Below is a small trained network, with its code and all its weights. Each question gives an input and a class and asks what happens when units are switched off, that is, made to give their printed mean instead of their output.

import numpy as np


def w(rows, s, z=0):
    codes = np.array(rows[::2]) - 128.0
    scale = np.full(codes.shape[1], s)
    scale[-1] = z or s
    return codes * scale


def f(y):
    return np.maximum(y, 0)


def log_softmax(a):
    a = a - a.max(-1, keepdims=True)
    return a - np.log(np.exp(a).sum(-1, keepdims=True))


def net(x, mask):
    res = np.array(x, float).reshape(1, 4) / 4 @ E
    y = f(res @ A[0][:, :-1].T + A[0][:, -1])
    res = res + np.where(mask, y, B[0][:, -1]) @ B[0][:, :-1]
    return log_softmax(res[-1] @ U[:, :-1].T + U[:, -1])


A, B = {}, {}
E = w([
[154,28,17],'x0',
[254,199,107],'x1',
[128,128,128],'x2',
[58,189,60],'x3',
],0.0087)
A[0] = w([
[56,168,164,72],'n1',
[123,134,120,101],'n2',
[95,98,137,182],'n3',
[105,182,96,168],'n4',
[125,105,16,45],'n5',
[107,188,249,253],'n6',
[133,119,96,71],'n7',
[147,112,71,164],'n8',
[52,112,169,163],'n9',
[99,169,102,108],'n10',
[26,86,187,244],'n11',
[78,197,84,101],'n12',
[101,211,188,225],'n13',
[162,49,94,133],'n14',
[121,173,156,136],'n15',
[57,67,147,231],'n16',
[68,73,125,171],'n17',
[82,184,28,110],'n18',
[75,226,132,139],'n19',
[161,149,114,144],'n20',
],0.018,0.0045)
B[0] = w([
[96,32,150,184],'n1',
[125,139,117,130],'n2',
[109,100,98,161],'n3',
[106,63,104,165],'n4',
[44,187,182,175],'n5',
[151,181,253,249],'n6',
[120,123,153,140],'n7',
[105,176,139,164],'n8',
[121,87,192,190],'n9',
[147,117,89,154],'n10',
[88,61,217,222],'n11',
[147,101,59,173],'n12',
[254,82,148,222],'n13',
[138,176,50,179],'n14',
[167,117,109,169],'n15',
[84,64,61,197],'n16',
[93,118,57,179],'n17',
[66,171,199,177],'n18',
[205,33,117,200],'n19',
[140,153,145,156],'n20',
],0.038,0.019)
U = w([
[70,133,240,253],'0',
[179,191,182,34],'1',
[80,92,5,117],'2',
[153,215,72,173],'3',
[123,79,159,28],'4',
[203,102,85,138],'5',
[49,119,111,55],'6',
],0.011,0.0059)

Each question gives the input, the list of numbers given to net, and the class t.
The units are the neurons (one row each of A and B). Each row of codes is followed by its name. A weight is (code - 128) times the scale printed after its matrix; where a second scale follows, it is the last column's (A, B and U).
mask holds one flag per neuron, in row order. A switched-off neuron (its flag False) gives its mean, the last column of its row in B, instead of its output. The means were averaged over made-up inputs and are rounded, as every weight is.
A unit's drop is (log p(t) with every unit on - log p(t) with that unit switched off) / (log p(t) with every unit on - log p(t) with every unit switched off).
The circuit of an input: a set's keep is (log p(t) with only the set's units on - log p(t) with every unit switched off) / (log p(t) with every unit on - log p(t) with every unit switched off). Starting from the 12 units with the biggest drops (on a tie, the unit counted first), units are removed one at a time, each time the one whose removal leaves the highest keep (on an exact tie, the one counted first), for as long as the keep stays at least 0.8.
circuit, biggest first: the units of the circuit, biggest drop first
most important unit: the unit with the biggest drop
k most important neurons: the k neurons with the biggest drops, biggest first
drop of u: that unit's drop, to one decimal
input [0,6,8,-8], class 1: circuit, biggest first	[n11 n16]
input [-7,2,6,2], class 5: circuit, biggest first	[n13]
input [2,0,1,-6], class 2: circuit, biggest first	[n6 n13]
input [3,-8,3,-3], class 2: 2 most important neurons	[n6 n16]
input [-5,6,-3,0], class 1: 2 most important neurons	[n6 n16]
input [6,-3,2,4], class 6: 2 most important neurons	[n6 n5]
input [2,-8,-7,-7], class 2: 2 most important neurons	[n6 n16]
input [0,8,-5,7], class 5: 4 most important neurons	[n6 n11 n12 n19]
input [3,-8,4,8], class 6: 4 most important neurons	[n6 n16 n17 n18]
input [0,-2,-2,7], class 4: 3 most important neurons	[n18 n6 n14]
input [6,-4,0,2], class 6: 2 most important neurons	[n5 n6]
input [5,-3,-6,8], class 6: 2 most important neurons	[n6 n18]
input [4,-5,8,0], class 2: 3 most important neurons	[n6 n16 n17]
input [-8,-8,4,4], class 4: most important unit	n19
input [0,0,-8,3], class 4: 2 most important neurons	[n6 n14]
input [7,1,-7,-3], class 3: 2 most important neurons	[n14 n11]
input [-7,2,-8,1], class 5: 2 most important neurons	[n19 n13]
input [4,-2,6,0], class 2: drop of n6	0.6
input [2,-6,7,0], class 2: drop of n17	0.2
input [2,-6,-6,-5], class 2: drop of n6	0.2
input [7,-6,-7,-2], class 2: most important unit	n6
